Below is a small trained network, with its code and all its weights. Each question gives an input and a class and asks what happens when units are switched off, that is, made to give their printed mean instead of their output.

import numpy as np


def w(rows, s, z=0):
    codes = np.array(rows[::2]) - 128.0
    scale = np.full(codes.shape[1], s)
    scale[-1] = z or s
    return codes * scale


def f(y):
    return y / 2 * (1 + np.tanh(0.7978845608 * (y + 0.044715 * y**3)))


def log_softmax(a):
    a = a - a.max(-1, keepdims=True)
    return a - np.log(np.exp(a).sum(-1, keepdims=True))


def net(x, mask):
    res = np.array(x, float).reshape(1, 4) / 4 @ E
    y = f(res @ A[0][:, :-1].T + A[0][:, -1])
    res = res + np.where(mask, y, B[0][:, -1]) @ B[0][:, :-1]
    return log_softmax(res[-1] @ U[:, :-1].T + U[:, -1])


A, B = {}, {}
E = w([
[209,152,57,195,148,186,175,167,139,161,105],'x0',
[117,148,146,112,139,69,189,78,135,123,74],'x1',
[234,100,103,178,193,130,119,169,146,51,136],'x2',
[155,102,39,113,94,105,189,67,247,120,109],'x3',
],0.012)
A[0] = w([
[151,139,235,151,184,98,149,160,107,99,106,111],'N0',
[83,73,188,2,116,45,105,37,158,136,221,142],'N1',
[82,93,198,56,83,150,90,65,153,55,195,49],'N2',
[22,158,152,89,65,182,117,155,88,192,160,120],'N3',
[105,187,180,147,122,106,109,172,42,99,158,114],'N4',
[150,97,172,165,134,216,73,217,103,117,203,134],'N5',
[151,97,100,142,136,155,89,206,108,113,202,49],'N6',
[101,62,121,51,76,48,149,32,221,94,142,119],'N7',
[98,95,92,143,84,143,157,115,137,127,132,2],'N8',
[108,111,225,97,215,91,122,113,47,107,113,80],'N9',
[196,157,60,134,139,99,211,59,222,128,65,187],'N10',
[27,50,146,45,65,85,125,111,125,144,141,116],'N11',
],0.0093,0.0073)
B[0] = w([
[176,131,138,157,241,114,108,177,90,113,211,171],'N0',
[114,66,104,119,17,186,174,114,218,211,75,252],'N1',
[56,53,112,103,113,161,133,144,192,186,148,193],'N2',
[25,193,213,39,74,18,79,92,155,126,37,217],'N3',
[107,180,146,77,171,130,113,114,136,58,112,191],'N4',
[224,72,114,201,172,203,217,125,120,121,207,195],'N5',
[188,80,151,188,134,173,136,124,105,113,207,158],'N6',
[176,24,47,178,100,204,252,101,97,192,231,239],'N7',
[125,49,89,157,132,186,122,158,224,76,93,132],'N8',
[118,116,86,218,233,98,56,193,97,76,98,194],'N9',
[194,2,25,206,159,194,225,128,143,139,150,255],'N10',
[92,142,110,140,34,93,89,100,192,107,17,227],'N11',
],0.0086,0.017)
U = w([
[127,186,189,126,200,75,103,126,57,86,133,58],'0',
[234,48,91,193,201,193,137,122,112,81,216,206],'1',
[92,108,98,108,32,158,178,76,174,242,99,160],'2',
[34,155,183,48,92,66,8,116,165,140,78,2],'3',
],0.011,0.0066)

Each question gives the input, the list of numbers given to net, and the class t.
The units are the neurons (one row each of A and B). Each row of codes is followed by its name. A weight is (code - 128) times the scale printed after its matrix; where a second scale follows, it is the last column's (A, B and U).
mask holds one flag per neuron, in row order. A switched-off neuron (its flag False) gives its mean, the last column of its row in B, instead of its output. The means were averaged over made-up inputs and are rounded, as every weight is.
A unit's drop is (log p(t) with every unit on - log p(t) with that unit switched off) / (log p(t) with every unit on - log p(t) with every unit switched off).
The circuit of an input: a set's keep is (log p(t) with only the set's units on - log p(t) with every unit switched off) / (log p(t) with every unit on - log p(t) with every unit switched off). Starting from all 12 units, units are removed one at a time, each time the one whose removal leaves the highest keep (on an exact tie, the one counted first), for as long as the keep stays at least 0.8.
circuit, biggest first: the units of the circuit, biggest drop first
k most important neurons: the k neurons with the biggest drops, biggest first
drop of u: that unit's drop, to one decimal
input [-4,-7,-4,-4], class 3: circuit, biggest first	(N3)
input [0,-7,-3,-1], class 3: circuit, biggest first	(N10 N7)
input [-3,-3,-3,-1], class 3: circuit, biggest first	(N10 N7)
input [4,-7,-4,5], class 1: 2 most important neurons	(N1 N11)
input [8,6,-5,-5], class 0: 2 most important neurons	(N1 N11)
input [-1,8,5,-7], class 0: 2 most important neurons	(N10 N7)
input [4,-1,-7,8], class 1: 4 most important neurons	(N10 N1 N3 N7)
input [-1,8,3,-8], class 0: drop of N10	0.4
input [-1,1,-8,-2], class 3: drop of N3	0.2
input [0,7,-1,8], class 1: drop of N10	0.8
